Below is a small trained network, with its code and all its weights. Each question gives an input and a class and asks what happens when units are switched off, that is, made to give their printed mean instead of their output.

import numpy as np


def w(rows, s, z=0):
    codes = np.array(rows[::2]) - 128.0
    scale = np.full(codes.shape[1], s)
    scale[-1] = z or s
    return codes * scale


def f(y):
    return y / 2 * (1 + np.tanh(0.7978845608 * (y + 0.044715 * y**3)))


def log_softmax(a):
    a = a - a.max(-1, keepdims=True)
    return a - np.log(np.exp(a).sum(-1, keepdims=True))


def net(x, mask):
    res = np.array(x, float).reshape(1, 6) / 4 @ E
    y = f(res @ A[0][:, :-1].T + A[0][:, -1])
    res = res + np.where(mask, y, B[0][:, -1]) @ B[0][:, :-1]
    return log_softmax(res[-1] @ U[:, :-1].T + U[:, -1])


A, B = {}, {}
E = w([
[2,103,238],'x0',
[127,127,127],'x1',
[30,236,56],'x2',
[128,129,128],'x3',
[177,229,217],'x4',
[129,129,128],'x5',
],0.0094)
A[0] = w([
[68,49,96,58],'N1',
[76,212,92,139],'N2',
[163,93,160,171],'N3',
[86,191,97,175],'N4',
[72,169,99,152],'N5',
[136,152,144,146],'N6',
[191,139,69,98],'N7',
[172,95,170,185],'N8',
[164,97,158,112],'N9',
[149,70,170,160],'N10',
[163,191,165,101],'N11',
[177,190,190,75],'N12',
[251,181,48,105],'N13',
[123,35,73,92],'N14',
[112,170,93,154],'N15',
[81,214,89,167],'N16',
[80,72,173,129],'N17',
[150,182,169,127],'N18',
[161,187,203,2],'N19',
[170,134,65,64],'N20',
[99,14,67,34],'N21',
[95,62,62,29],'N22',
[60,128,207,91],'N23',
[182,111,118,161],'N24',
[55,105,187,63],'N25',
[82,158,78,104],'N26',
[180,79,180,219],'N27',
[157,179,187,60],'N28',
[66,73,193,72],'N29',
],0.014,0.0022)
B[0] = w([
[52,159,75,185],'N1',
[219,56,128,198],'N2',
[175,40,174,178],'N3',
[238,57,87,183],'N4',
[217,96,130,174],'N5',
[84,88,67,141],'N6',
[118,241,209,199],'N7',
[192,58,101,188],'N8',
[183,118,81,169],'N9',
[188,84,144,191],'N10',
[46,102,45,176],'N11',
[26,105,39,192],'N12',
[110,232,198,255],'N13',
[80,124,85,201],'N14',
[202,113,135,163],'N15',
[210,22,106,200],'N16',
[146,140,182,192],'N17',
[1,54,66,172],'N18',
[24,134,69,190],'N19',
[100,230,208,185],'N20',
[59,103,112,213],'N21',
[22,121,95,186],'N22',
[160,227,231,212],'N23',
[200,162,130,173],'N24',
[173,251,167,201],'N25',
[161,78,104,170],'N26',
[210,4,132,210],'N27',
[52,131,53,179],'N28',
[142,190,210,207],'N29',
],0.0061,0.014)
U = w([
[233,63,91,255],'0',
[146,251,158,7],'1',
[9,111,33,109],'2',
],0.014,0.0011)

Each question gives the input, the list of numbers given to net, and the class t.
The units are the neurons (one row each of A and B). Each row of codes is followed by its name. A weight is (code - 128) times the scale printed after its matrix; where a second scale follows, it is the last column's (A, B and U).
mask holds one flag per neuron, in row order. A switched-off neuron (its flag False) gives its mean, the last column of its row in B, instead of its output. The means were averaged over made-up inputs and are rounded, as every weight is.
A unit's drop is (log p(t) with every unit on - log p(t) with that unit switched off) / (log p(t) with every unit on - log p(t) with every unit switched off).
The circuit of an input: a set's keep is (log p(t) with only the set's units on - log p(t) with every unit switched off) / (log p(t) with every unit on - log p(t) with every unit switched off). Starting from the 12 units with the biggest drops (on a tie, the unit counted first), units are removed one at a time, each time the one whose removal leaves the highest keep (on an exact tie, the one counted first), for as long as the keep stays at least 0.8.
circuit, biggest first: the units of the circuit, biggest drop first
k most important neurons: the k neurons with the biggest drops, biggest first
drop of u: that unit's drop, to one decimal
input [4,-4,-5,-8,5,-2], class 0: circuit, biggest first	[N27]
input [-7,-3,7,2,7,-1], class 0: 2 most important neurons	[N16, N2]
input [-6,-8,-3,-6,6,3], class 1: 2 most important neurons	[N13, N7]
input [-5,-8,-4,8,-2,-5], class 1: 2 most important neurons	[N13, N7]
input [7,7,7,-3,5,7], class 0: 3 most important neurons	[N16, N2, N4]
input [-2,-1,0,-2,0,4], class 1: 2 most important neurons	[N27, N16]
input [5,6,-7,3,7,-7], class 0: 4 most important neurons	[N27, N8, N10, N3]
input [8,6,8,2,7,3], class 0: 3 most important neurons	[N16, N2, N4]
input [1,1,-7,1,-8,2], class 2: drop of N1	0.6
input [-7,7,8,2,-7,1], class 0: drop of N4	0.2
input [0,-8,3,4,-3,-3], class 0: drop of N12	0.3
